Below are the code and all the weights of a small trained network. Each question names an input and a target symbol and asks about switching units off, where a switched-off unit gives its printed mean instead of its output.

import numpy as np


def w(rows, s, z=0):
    codes = np.array(rows[::2]) - 128.0
    scale = np.full(codes.shape[1], s)
    scale[-1] = z or s
    return codes * scale


def f(y):
    return np.maximum(y, 0)


def softmax(a):
    e = np.exp(a - a.max(-1, keepdims=True))
    return e / e.sum(-1, keepdims=True)


def log_softmax(a):
    a = a - a.max(-1, keepdims=True)
    return a - np.log(np.exp(a).sum(-1, keepdims=True))


def net(x, mask):
    ids = ['ΦΨδεζημξ'.index(c) for c in x.split()]
    T = len(ids)
    res = E[ids] + P[:T]
    u = 0
    for l in range(3):
        r = res
        for j in range(2):
            rows = slice(4 * j, 4 * j + 4)
            q, k, v = (r @ M[l][rows].T for M in (Q, K, V))
            z = softmax(np.where(np.tri(T) > 0, q @ k.T / 4**0.5, -1e9)) @ v
            o = O[l][rows]
            res = res + np.where(mask[u + j], z, o[:, -1]) @ o[:, :-1]
        u += 2
        y = f(res @ A[l][:, :-1].T + A[l][:, -1])
        res = res + np.where(mask[u : u + 4], y, B[l][:, -1]) @ B[l][:, :-1]
        u += 4
    return log_softmax(res[-1] @ U[:, :-1].T + U[:, -1])


Q, K, V, O, A, B = {}, {}, {}, {}, {}, {}
E = w([
[99,142,38,186,142,214,54],'Φ',
[125,68,157,77,181,57,99],'Ψ',
[187,147,147,94,142,204,125],'δ',
[67,109,42,145,125,157,203],'ε',
[180,124,84,69,172,86,155],'ζ',
[115,192,133,80,177,114,247],'η',
[122,254,91,112,194,95,93],'μ',
[179,128,90,202,209,77,113],'ξ',
],0.019)
P = w([
[148,149,54,42,5,58,97],'0',
[195,150,98,109,62,103,83],'1',
[187,148,111,111,135,131,94],'2',
[184,135,102,124,176,155,90],'3',
[173,131,109,128,208,180,98],'4',
[165,131,97,134,227,189,94],'5',
[192,120,115,109,253,214,101],'6',
],0.0065)
Q[0] = w([
[117,131,140,115,128,140,129],'L0H0',
[115,126,144,129,155,137,127],'L0H0',
[114,126,121,112,127,121,124],'L0H0',
[144,141,127,143,62,101,113],'L0H0',
[39,179,233,160,61,154,154],'L0H1',
[75,99,192,139,66,99,159],'L0H1',
[39,78,232,147,5,111,115],'L0H1',
[105,114,137,152,78,142,99],'L0H1',
],0.014)
K[0] = w([
[123,141,147,112,145,139,137],'L0H0',
[130,109,134,132,156,140,135],'L0H0',
[106,141,115,128,149,116,112],'L0H0',
[166,152,79,127,151,167,150],'L0H0',
[47,201,41,166,32,186,170],'L0H1',
[52,149,17,188,71,179,175],'L0H1',
[93,148,1,189,48,209,158],'L0H1',
[182,148,34,127,85,143,144],'L0H1',
],0.011)
V[0] = w([
[99,69,164,79,130,117,54],'L0H0',
[43,111,88,95,128,166,69],'L0H0',
[217,154,25,134,105,178,234],'L0H0',
[243,236,63,208,76,184,144],'L0H0',
[74,147,207,96,111,163,105],'L0H1',
[144,129,35,189,72,136,174],'L0H1',
[3,2,220,106,74,33,31],'L0H1',
[107,123,202,143,194,151,157],'L0H1',
],0.0064)
O[0] = w([
[153,125,99,139,149,155,67,133],'L0H0',
[116,128,149,120,100,176,78,132],'L0H0',
[103,131,211,122,66,149,205,157],'L0H0',
[55,106,201,125,95,133,222,130],'L0H0',
[127,142,167,127,179,146,156,74],'L0H1',
[170,142,120,107,219,150,95,2],'L0H1',
[109,131,217,136,89,143,254,180],'L0H1',
[166,137,114,128,169,148,185,114],'L0H1',
],0.0078,0.0054)
A[0] = w([
[102,212,98,213,90,2,215,155],'L0N0',
[112,84,105,80,168,75,142,104],'L0N1',
[25,51,201,179,136,225,205,1],'L0N2',
[144,54,228,106,84,167,254,54],'L0N3',
],0.0065,0.0071)
B[0] = w([
[105,100,166,136,153,174,109,255],'L0N0',
[186,148,139,156,149,115,210,162],'L0N1',
[191,157,75,183,137,19,180,148],'L0N2',
[5,79,130,66,184,69,49,182],'L0N3',
],0.011,0.0073)
Q[1] = w([
[90,56,112,197,141,134,161],'L1H0',
[131,168,128,170,89,168,72],'L1H0',
[107,153,210,151,127,63,158],'L1H0',
[245,22,154,121,129,151,92],'L1H0',
[2,131,199,170,93,134,136],'L1H1',
[149,148,93,87,167,143,180],'L1H1',
[43,73,212,90,87,89,162],'L1H1',
[169,198,174,82,35,180,143],'L1H1',
],0.0079)
K[1] = w([
[91,34,143,90,138,1,83],'L1H0',
[99,151,80,96,124,171,104],'L1H0',
[116,179,122,189,57,31,93],'L1H0',
[173,116,179,87,127,173,74],'L1H0',
[26,149,59,102,71,90,111],'L1H1',
[157,124,138,109,136,93,160],'L1H1',
[48,150,32,135,154,122,180],'L1H1',
[165,138,172,158,18,205,141],'L1H1',
],0.0082)
V[1] = w([
[132,80,62,127,119,153,134],'L1H0',
[205,148,142,76,102,91,160],'L1H0',
[178,54,24,139,121,114,153],'L1H0',
[150,125,126,134,153,168,182],'L1H0',
[158,167,54,109,160,176,146],'L1H1',
[151,173,143,83,120,91,91],'L1H1',
[181,160,120,198,40,68,166],'L1H1',
[192,79,176,82,254,175,104],'L1H1',
],0.0063)
O[1] = w([
[151,142,159,141,95,72,124,114],'L1H0',
[91,57,140,101,128,167,118,103],'L1H0',
[93,180,174,162,74,122,149,106],'L1H0',
[146,183,166,164,84,143,102,78],'L1H0',
[80,91,171,168,114,77,181,139],'L1H1',
[83,160,191,116,51,156,161,177],'L1H1',
[145,154,112,138,165,97,114,1],'L1H1',
[117,148,161,156,2,73,83,156],'L1H1',
],0.0063,0.0037)
A[1] = w([
[229,64,170,226,130,115,72,3],'L1N0',
[225,66,166,70,91,181,143,115],'L1N1',
[158,166,146,192,194,118,89,105],'L1N2',
[246,134,103,254,99,82,20,32],'L1N3',
],0.0071,0.0039)
B[1] = w([
[117,117,148,68,248,124,108,200],'L1N0',
[223,104,122,145,111,170,99,241],'L1N1',
[49,147,106,87,36,85,165,252],'L1N2',
[106,94,116,146,226,200,177,243],'L1N3',
],0.011,0.0021)
Q[2] = w([
[45,168,143,103,235,213,101],'L2H0',
[231,94,46,178,103,131,155],'L2H0',
[67,116,181,86,218,64,116],'L2H0',
[172,201,81,103,141,131,181],'L2H0',
[154,153,95,113,155,168,157],'L2H1',
[177,146,125,139,78,88,163],'L2H1',
[59,53,254,37,146,123,165],'L2H1',
[184,164,72,114,121,122,176],'L2H1',
],0.0098)
K[2] = w([
[90,254,115,243,128,190,147],'L2H0',
[188,85,124,151,87,106,155],'L2H0',
[63,211,173,138,112,61,77],'L2H0',
[168,147,126,102,141,93,222],'L2H0',
[204,146,140,146,203,75,150],'L2H1',
[150,103,131,52,68,126,122],'L2H1',
[24,242,76,190,87,148,193],'L2H1',
[223,97,163,107,144,84,149],'L2H1',
],0.0097)
V[2] = w([
[42,58,153,157,98,141,79],'L2H0',
[139,252,150,135,212,144,136],'L2H0',
[116,97,86,135,155,182,117],'L2H0',
[104,201,31,107,79,160,177],'L2H0',
[36,176,154,108,109,175,159],'L2H1',
[255,245,153,197,214,138,56],'L2H1',
[88,130,199,68,147,90,105],'L2H1',
[127,67,70,199,92,157,124],'L2H1',
],0.007)
O[2] = w([
[122,202,124,215,129,199,102,137],'L2H0',
[137,97,151,54,186,196,137,253],'L2H0',
[93,115,142,166,106,124,156,146],'L2H0',
[86,136,150,112,95,182,140,229],'L2H0',
[188,180,149,184,136,153,172,233],'L2H1',
[127,75,200,85,65,146,103,18],'L2H1',
[139,217,109,93,129,148,159,208],'L2H1',
[113,2,102,134,144,157,75,40],'L2H1',
],0.0079,0.0041)
A[2] = w([
[83,119,84,142,109,201,27,2],'L2N0',
[132,135,115,149,162,254,164,102],'L2N1',
[76,136,169,181,236,79,166,12],'L2N2',
[181,190,44,142,118,99,197,181],'L2N3',
],0.0087,0.0065)
B[2] = w([
[146,248,132,181,128,83,195,155],'L2N0',
[122,109,139,139,79,57,147,254],'L2N1',
[193,140,52,79,64,150,131,232],'L2N2',
[103,88,184,143,138,132,80,252],'L2N3',
],0.011,0.0094)
U = w([
[140,121,137,158,205,101,108,150],'Φ',
[127,120,121,92,82,1,99,34],'Ψ',
[168,133,103,129,63,180,87,155],'δ',
[138,168,92,129,91,93,132,3],'ε',
[81,167,109,101,157,149,59,176],'ζ',
[139,123,52,123,150,156,140,162],'η',
[136,129,178,106,148,135,202,103],'μ',
[64,65,137,170,141,166,129,221],'ξ',
],0.0098,0.0053)

Each question gives the input, a string of symbols that net reads in full, and the target symbol t.
The units are the heads (4 rows each of Q, K, V and O) and the neurons (one row each of A and B). Each row of codes is followed by its name. A weight is (code - 128) times the scale printed after its matrix; where a second scale follows, it is the last column's (O, A, B and U).
mask holds one flag per unit, layer by layer, with each layer's heads first. A switched-off unit (its flag False) gives its mean, the last column of its rows in O or B, instead of its output. The means were averaged over made-up inputs and are rounded, as every weight is.
A unit's drop is (log p(t) with every unit on - log p(t) with that unit switched off) / (log p(t) with every unit on - log p(t) with every unit switched off).
The circuit of an input: a set's keep is (log p(t) with only the set's units on - log p(t) with every unit switched off) / (log p(t) with every unit on - log p(t) with every unit switched off). Starting from the 12 units with the biggest drops (on a tie, the unit counted first), units are removed one at a time, each time the one whose removal leaves the highest keep (on an exact tie, the one counted first), for as long as the keep stays at least 0.8.
circuit, biggest first: the units of the circuit, biggest drop first
top k neurons: the k neurons with the biggest drops, biggest first
k most important neurons of layer l: the k neurons of layer l with the biggest drops, biggest first
input Ψ ζ μ Φ, target ξ: top 3 neurons -> L0N2, L2N2, L0N0
input Ψ η ζ μ ε δ, target η: top 4 neurons -> L0N3, L0N2, L2N2, L2N3
input Φ Ψ δ δ, target ξ: circuit, biggest first -> L0H1, L0N3
input δ Φ Ψ Ψ ε ζ, target Ψ: circuit, biggest first -> L2H0, L1H1
input μ ε μ ξ, target η: top 2 neurons -> L2N2, L1N3
input ε δ δ Ψ ε Ψ, target Φ: top 4 neurons -> L0N3, L0N0, L1N1, L2N1
input Ψ μ Φ δ ξ ε ζ, target η: circuit, biggest first -> L0H1, L0N3, L2N2, L2H1
input μ Ψ μ μ Ψ ζ, target Ψ: circuit, biggest first -> L0H0, L2H1, L0N0
input η Ψ ε δ ζ, target η: circuit, biggest first -> L0H1, L2N2, L2H1
input Ψ ζ ε Φ η, target ξ: circuit, biggest first -> L0N3, L0H1
input ξ Ψ μ δ, target μ: circuit, biggest first -> L0H1
input μ η μ Ψ ξ Φ ζ, target ξ: circuit, biggest first -> L0H1, L2H1, L0N3
input μ Φ δ ε μ μ δ, target δ: 3 most important neurons of layer 0 -> L0N3, L0N0, L0N2
input Ψ ε ε μ δ ζ, target μ: top 2 neurons -> L1N2, L0N3
input η Ψ ε δ, target η: top 3 neurons -> L0N3, L2N2, L0N2
input η Ψ ξ η, target ε: 2 most important neurons of layer 2 -> L2N2, L2N1
input Φ μ ξ Ψ, target μ: top neuron -> L1N2
input Ψ ε η, target η: circuit, biggest first -> L2N2, L0N3, L2H1
input Ψ ξ δ δ, target ζ: top 2 neurons -> L0N3, L2N1
input Ψ μ μ ξ μ ε Ψ, target Φ: top 3 neurons -> L1N1, L0N0, L0N2
input ε ζ Φ ε Ψ, target η: top 2 neurons -> L2N2, L2N3
input Ψ μ ζ δ ε ξ η, target η: 2 most important neurons of layer 0 -> L0N2, L0N3
input ε ε ξ, target η: top 3 neurons -> L2N2, L1N2, L1N3
input Ψ ζ δ δ δ, target ζ: top 2 neurons -> L0N3, L2N3
input Ψ ζ ξ, target δ: top 2 neurons -> L2N2, L0N0
input Ψ μ ξ η ξ Φ ξ, target ξ: top 3 neurons -> L0N3, L0N2, L0N0
input Ψ η Φ ε ε, target η: 2 most important neurons of layer 2 -> L2N2, L2N1
